Below are the code and all the weights of a small trained network. Each question names an input and a target symbol and asks about switching units off, where a switched-off unit gives its printed mean instead of its output.

import numpy as np


def w(rows, s, z=0):
    codes = np.array(rows[::2]) - 128.0
    scale = np.full(codes.shape[1], s)
    scale[-1] = z or s
    return codes * scale


def norm(h):
    return h / np.sqrt((h * h).mean(-1, keepdims=True) + 1e-5)


def f(y):
    return np.maximum(y, 0)


def softmax(a):
    e = np.exp(a - a.max(-1, keepdims=True))
    return e / e.sum(-1, keepdims=True)


def log_softmax(a):
    a = a - a.max(-1, keepdims=True)
    return a - np.log(np.exp(a).sum(-1, keepdims=True))


def net(x, mask):
    ids = ['ΓΔΛΦαβεζθμξπστω'.index(c) for c in x.split()]
    T = len(ids)
    res = E[ids] + P[:T]
    u = 0
    for l in range(2):
        r = norm(res)
        for j in range(2):
            rows = slice(4 * j, 4 * j + 4)
            q, k, v = (r @ M[l][rows].T for M in (Q, K, V))
            z = softmax(np.where(np.tri(T) > 0, q @ k.T / 4**0.5, -1e9)) @ v
            o = O[l][rows]
            res = res + np.where(mask[u + j], z, o[:, -1]) @ o[:, :-1]
        u += 2
        y = f(norm(res) @ A[l][:, :-1].T + A[l][:, -1])
        res = res + np.where(mask[u : u + 8], y, B[l][:, -1]) @ B[l][:, :-1]
        u += 8
    return log_softmax(norm(res)[-1] @ U[:, :-1].T + U[:, -1])


Q, K, V, O, A, B = {}, {}, {}, {}, {}, {}
E = w([
[205,2,54],'Γ',
[75,132,116],'Δ',
[120,142,124],'Λ',
[139,100,120],'Φ',
[137,100,118],'α',
[138,101,119],'β',
[169,170,149],'ε',
[104,107,109],'ζ',
[131,100,126],'θ',
[116,145,128],'μ',
[54,135,126],'ξ',
[13,23,95],'π',
[85,132,49],'σ',
[35,164,107],'τ',
[174,160,95],'ω',
],0.0087)
P = w([
[131,20,123],'0',
[95,19,115],'1',
[59,44,95],'2',
[7,48,101],'3',
[9,41,111],'4',
[10,24,133],'5',
],0.0018)
Q[0] = w([
[132,61,75],'L0H0',
[114,203,182],'L0H0',
[57,78,92],'L0H0',
[76,1,111],'L0H0',
[216,189,112],'L0H1',
[188,173,120],'L0H1',
[63,88,148],'L0H1',
[78,86,113],'L0H1',
],0.0061)
K[0] = w([
[126,224,97],'L0H0',
[139,3,124],'L0H0',
[36,188,112],'L0H0',
[77,209,162],'L0H0',
[131,68,239],'L0H1',
[104,28,226],'L0H1',
[142,196,38],'L0H1',
[123,179,57],'L0H1',
],0.005)
V[0] = w([
[148,85,87],'L0H0',
[142,195,117],'L0H0',
[129,141,132],'L0H0',
[134,132,139],'L0H0',
[144,197,16],'L0H1',
[89,87,255],'L0H1',
[134,151,70],'L0H1',
[169,163,37],'L0H1',
],0.0038)
O[0] = w([
[119,58,92,220],'L0H0',
[133,203,82,3],'L0H0',
[124,148,116,100],'L0H0',
[112,142,113,102],'L0H0',
[210,193,24,103],'L0H1',
[51,30,251,107],'L0H1',
[162,175,79,141],'L0H1',
[164,177,36,119],'L0H1',
],0.0024,0.0014)
A[0] = w([
[149,188,112,43],'L0N0',
[38,132,92,250],'L0N1',
[159,253,68,31],'L0N2',
[154,151,150,105],'L0N3',
[89,208,144,41],'L0N4',
[252,224,244,225],'L0N5',
[149,135,141,72],'L0N6',
[163,132,239,227],'L0N7',
],0.005,0.0018)
B[0] = w([
[82,118,130,134],'L0N0',
[191,143,240,255],'L0N1',
[156,88,234,147],'L0N2',
[108,161,135,138],'L0N3',
[182,105,68,133],'L0N4',
[3,226,182,191],'L0N5',
[114,148,140,131],'L0N6',
[66,225,146,173],'L0N7',
],0.0041,0.0039)
Q[1] = w([
[55,215,17],'L1H0',
[42,33,113],'L1H0',
[134,45,254],'L1H0',
[193,149,230],'L1H0',
[132,169,8],'L1H1',
[96,70,152],'L1H1',
[167,229,100],'L1H1',
[62,6,76],'L1H1',
],0.0065)
K[1] = w([
[215,144,110],'L1H0',
[111,110,67],'L1H0',
[10,53,125],'L1H0',
[92,106,198],'L1H0',
[129,75,117],'L1H1',
[112,168,79],'L1H1',
[139,89,170],'L1H1',
[107,152,37],'L1H1',
],0.011)
V[1] = w([
[42,146,80],'L1H0',
[148,139,194],'L1H0',
[152,122,147],'L1H0',
[217,126,200],'L1H0',
[188,142,139],'L1H1',
[114,188,122],'L1H1',
[255,143,120],'L1H1',
[193,147,149],'L1H1',
],0.0039)
O[1] = w([
[2,121,122,137],'L1H0',
[140,162,202,141],'L1H0',
[142,127,133,131],'L1H0',
[225,162,157,111],'L1H0',
[116,108,180,75],'L1H1',
[68,170,141,79],'L1H1',
[113,56,239,7],'L1H1',
[108,120,217,73],'L1H1',
],0.0033,0.002)
A[1] = w([
[133,89,156,182],'L1N0',
[134,111,231,58],'L1N1',
[125,110,69,182],'L1N2',
[162,82,115,166],'L1N3',
[226,158,107,179],'L1N4',
[253,166,67,39],'L1N5',
[142,48,77,152],'L1N6',
[76,206,166,251],'L1N7',
],0.0045,0.002)
B[1] = w([
[127,164,160,211],'L1N0',
[179,169,152,169],'L1N1',
[154,174,123,195],'L1N2',
[87,167,148,207],'L1N3',
[135,182,61,167],'L1N4',
[255,202,23,153],'L1N5',
[103,181,145,252],'L1N6',
[233,114,79,245],'L1N7',
],0.0039,0.0027)
U = w([
[182,44,55,93],'Γ',
[185,159,183,105],'Δ',
[205,158,181,98],'Λ',
[147,112,141,87],'Φ',
[169,59,164,253],'α',
[147,95,148,142],'β',
[93,251,179,109],'ε',
[115,106,143,122],'ζ',
[128,110,188,134],'θ',
[132,127,158,91],'μ',
[65,135,188,91],'ξ',
[51,48,107,133],'π',
[92,133,12,118],'σ',
[76,176,86,88],'τ',
[205,180,64,205],'ω',
],0.016,0.0043)

Each question gives the input, a string of symbols that net reads in full, and the target symbol t.
The units are the heads (4 rows each of Q, K, V and O) and the neurons (one row each of A and B). Each row of codes is followed by its name. A weight is (code - 128) times the scale printed after its matrix; where a second scale follows, it is the last column's (O, A, B and U).
mask holds one flag per unit, layer by layer, with each layer's heads first. A switched-off unit (its flag False) gives its mean, the last column of its rows in O or B, instead of its output. The means were averaged over made-up inputs and are rounded, as every weight is.
A unit's drop is (log p(t) with every unit on - log p(t) with that unit switched off) / (log p(t) with every unit on - log p(t) with every unit switched off).
The circuit of an input: a set's keep is (log p(t) with only the set's units on - log p(t) with every unit switched off) / (log p(t) with every unit on - log p(t) with every unit switched off). Starting from the 12 units with the biggest drops (on a tie, the unit counted first), units are removed one at a time, each time the one whose removal leaves the highest keep (on an exact tie, the one counted first), for as long as the keep stays at least 0.8.
units of the circuit, in order: the units of the circuit, biggest drop first
k most important neurons: the k neurons with the biggest drops, biggest first
k most important neurons of layer l: the k neurons of layer l with the biggest drops, biggest first
heads that matter: for each layer, one digit per head in row order, 1 if its drop is at least 0.15 and else 0, layers parted by /
drop of u: that unit's drop, to one decimal
input μ π π θ, target π: heads that matter : 00 / 11
input σ ε ε Φ, target ε: heads that matter : 11 / 01
input Γ π ζ Γ π Φ, target π: units of the circuit, in order : L1H0
input ε σ Γ Γ ε α, target ε: 2 most important neurons : L1N6, L1N7
input τ ω ε ζ, target ω: units of the circuit, in order : L0H1, L1H0
input Γ ω ε σ, target ω: units of the circuit, in order : L0N2, L1H0, L0H1
input α Δ α, target α: 3 most important neurons : L0N5, L0N7, L0N1
input Γ α π α ω β, target ω: heads that matter : 01 / 00
input ζ π ζ τ ξ, target π: 3 most important neurons : L0N5, L1N6, L0N7
input π π ω ξ, target ω: units of the circuit, in order : L0H1, L1N7, L1H0, L0N5
input ε α β, target ε: heads that matter : 11 / 11
input ε ε α, target ε: heads that matter : 10 / 00
input σ Γ π ε ω Δ, target ω: heads that matter : 01 / 00
input ω ε σ, target ω: units of the circuit, in order : L1H0
input Γ α Λ, target Λ: heads that matter : 00 / 01
input σ ω Δ, target ω: 2 most important neurons : L1N7, L0N2
input ε β ξ π Λ, target Λ: heads that matter : 00 / 00
input α α π α ξ, target π: heads that matter : 00 / 01
input ω μ ζ σ Δ, target σ: 3 most important neurons of layer 1 : L1N7, L1N6, L1N3
input α ω ξ α, target ω: units of the circuit, in order : L0H1
input α σ α α, target σ: heads that matter : 00 / 00
input μ α α π Δ, target π: 2 most important neurons of layer 0 : L0N5, L0N2
input ξ Λ ω β Φ, target ω: 3 most important neurons : L0N2, L0N5, L1N4
input α Γ α, target α: 3 most important neurons of layer 0 : L0N5, L0N1, L0N7
input α Γ α Φ, target α: 2 most important neurons : L0N5, L0N7
input α σ ξ, target σ: 3 most important neurons : L1N7, L0N5, L1N6
input α θ ε Λ ε Φ, target ε: 4 most important neurons of layer 1 : L1N7, L1N6, L1N3, L1N0
input Λ α θ σ α, target σ: units of the circuit, in order : L1H1
input Φ θ ω ζ, target ω: drop of L0N2 : 0.1
